Here is a tiny trained network, its code and every weight. The questions are about switching its units off for an input and a class, where a switched-off unit gives its printed mean instead of its output.

import numpy as np


def w(rows, s, z=0):
    codes = np.array(rows[::2]) - 128.0
    scale = np.full(codes.shape[1], s)
    scale[-1] = z or s
    return codes * scale


def f(y):
    return y / 2 * (1 + np.tanh(0.7978845608 * (y + 0.044715 * y**3)))


def log_softmax(a):
    a = a - a.max(-1, keepdims=True)
    return a - np.log(np.exp(a).sum(-1, keepdims=True))


def net(x, mask):
    res = np.array(x, float).reshape(1, 8) / 4 @ E
    y = f(res @ A[0][:, :-1].T + A[0][:, -1])
    res = res + np.where(mask, y, B[0][:, -1]) @ B[0][:, :-1]
    return log_softmax(res[-1] @ U[:, :-1].T + U[:, -1])


A, B = {}, {}
E = w([
[192,128,185,126,55,222,175,52,142,195],'x0',
[69,117,231,131,119,92,219,132,58,91],'x1',
[212,69,103,164,1,58,103,105,64,50],'x2',
[156,35,154,185,211,107,80,76,62,207],'x3',
[136,184,48,110,138,74,178,39,91,180],'x4',
[127,128,129,128,128,129,129,129,128,128],'x5',
[128,129,127,128,126,129,127,127,128,128],'x6',
[186,42,93,106,165,76,240,174,224,135],'x7',
],0.0062)
A[0] = w([
[125,75,195,139,131,187,85,184,172,100,92],'N1',
[54,125,234,113,137,120,239,132,62,103,79],'N2',
[147,77,126,144,161,131,97,108,93,179,77],'N3',
[169,67,120,113,138,99,191,140,208,149,44],'N4',
[199,70,92,134,18,88,95,113,85,79,2],'N5',
[81,196,157,125,205,222,159,123,170,198,37],'N6',
[51,144,73,132,207,52,79,181,121,80,27],'N7',
[130,213,60,126,157,92,197,65,104,195,96],'N8',
[111,183,151,144,124,150,78,110,98,128,55],'N9',
[195,133,197,128,52,254,180,48,167,209,12],'N10',
[95,237,97,118,51,159,197,160,207,84,86],'N11',
[165,63,128,135,132,127,225,144,214,166,89],'N12',
[143,72,157,163,203,124,102,95,101,201,78],'N13',
[141,79,232,136,119,193,74,206,191,120,81],'N14',
[143,198,70,113,130,104,198,59,80,176,93],'N15',
[70,209,176,119,81,201,24,100,48,166,45],'N16',
[141,61,88,117,178,104,197,157,159,116,87],'N17',
[183,143,34,130,142,187,20,119,228,163,67],'N18',
[103,182,137,137,134,134,70,115,89,111,65],'N19',
[108,138,198,131,143,100,206,127,93,114,78],'N20',
[138,22,157,146,200,133,99,86,95,175,81],'N21',
[112,210,117,122,81,144,162,157,192,81,57],'N22',
[172,141,65,98,130,162,54,128,187,148,65],'N23',
[58,173,144,103,244,152,135,146,192,173,37],'N24',
],0.0094,0.0048)
B[0] = w([
[65,87,92,108,120,136,117,68,118,117,193],'N1',
[93,167,123,209,126,125,170,140,149,213,229],'N2',
[123,140,163,88,117,151,142,138,123,140,173],'N3',
[153,182,128,157,156,154,109,101,117,81,181],'N4',
[201,70,140,172,57,109,150,122,120,118,216],'N5',
[197,79,129,167,62,101,138,126,108,100,231],'N6',
[119,101,95,103,177,75,96,224,141,116,222],'N7',
[46,73,118,112,113,152,109,90,142,94,200],'N8',
[147,161,120,129,153,133,125,101,125,103,166],'N9',
[121,98,86,112,185,43,91,253,136,109,244],'N10',
[156,123,179,31,137,153,124,126,107,187,230],'N11',
[158,194,116,141,169,138,111,93,126,73,205],'N12',
[147,134,164,52,128,148,128,124,114,178,203],'N13',
[44,72,116,116,109,162,106,86,148,96,212],'N14',
[57,79,114,133,116,165,99,100,147,104,190],'N15',
[175,203,116,142,178,153,127,79,136,67,254],'N16',
[148,173,115,149,165,146,106,107,132,84,186],'N17',
[66,176,140,198,131,115,187,129,127,199,237],'N18',
[156,149,122,133,168,148,123,126,151,91,172],'N19',
[98,176,133,171,118,124,152,138,122,162,174],'N20',
[145,140,154,30,102,148,139,138,129,167,211],'N21',
[149,132,155,52,123,145,128,119,112,164,188],'N22',
[96,163,144,183,121,135,159,143,135,173,186],'N23',
[203,87,130,161,60,103,134,121,113,103,237],'N24',
],0.024,0.0084)
U = w([
[183,214,113,154,213,178,103,74,113,72,161],'0',
[221,46,142,190,20,94,157,121,73,124,126],'1',
[143,135,211,6,134,183,135,140,76,224,77],'2',
[50,182,136,226,138,124,209,151,130,240,129],'3',
[107,93,73,108,209,43,78,254,128,129,254],'4',
[10,40,92,120,109,191,88,59,140,110,51],'5',
],0.006,0.0018)

Each question gives the input, the list of numbers given to net, and the class t.
The units are the neurons (one row each of A and B). Each row of codes is followed by its name. A weight is (code - 128) times the scale printed after its matrix; where a second scale follows, it is the last column's (A, B and U).
mask holds one flag per neuron, in row order. A switched-off neuron (its flag False) gives its mean, the last column of its row in B, instead of its output. The means were averaged over made-up inputs and are rounded, as every weight is.
A unit's drop is (log p(t) with every unit on - log p(t) with that unit switched off) / (log p(t) with every unit on - log p(t) with every unit switched off).
The circuit of an input: a set's keep is (log p(t) with only the set's units on - log p(t) with every unit switched off) / (log p(t) with every unit on - log p(t) with every unit switched off). Starting from the 12 units with the biggest drops (on a tie, the unit counted first), units are removed one at a time, each time the one whose removal leaves the highest keep (on an exact tie, the one counted first), for as long as the keep stays at least 0.8.
units of the circuit, in order: the units of the circuit, biggest drop first
unit that matters most: the unit with the biggest drop
k most important neurons: the k neurons with the biggest drops, biggest first
drop of u: that unit's drop, to one decimal
input [-6,-6,1,-3,0,-6,3,3], class 3: unit that matters most => N18
input [-7,7,-5,3,-3,-7,-8,-6], class 3: 3 most important neurons => (N2, N10, N20)
input [-1,6,-6,3,1,-1,-4,1], class 1: 4 most important neurons => (N24, N6, N18, N23)
input [4,7,-3,8,-7,0,1,5], class 2: 2 most important neurons => (N21, N13)
input [-1,7,-7,-1,-3,3,8,-4], class 1: 3 most important neurons => (N6, N24, N18)
input [-6,3,-6,-4,6,5,2,6], class 0: 3 most important neurons => (N17, N10, N12)
input [-6,-4,0,-1,-8,-2,2,0], class 5: 2 most important neurons => (N14, N10)
input [6,5,4,-7,4,-1,0,6], class 2: 4 most important neurons => (N11, N16, N22, N7)
input [-8,4,-7,-8,2,-3,4,-3], class 2: 2 most important neurons => (N11, N22)
input [-7,-1,5,4,-8,0,1,4], class 5: 3 most important neurons => (N10, N14, N1)
input [-8,-8,4,0,0,-6,7,-2], class 3: 3 most important neurons => (N18, N10, N23)
input [5,-7,-4,4,-8,-4,-5,7], class 5: 4 most important neurons => (N14, N1, N16, N2)
input [-7,-7,-7,7,8,-8,-7,3], class 5: drop of N8 => 2.8
input [-1,-3,3,1,-3,-6,7,5], class 0: drop of N20 => 0.0
input [1,1,6,7,-3,-4,6,2], class 2: units of the circuit, in order => (N21)
input [-6,6,-3,4,3,4,5,-1], class 3: drop of N6 => 0.1
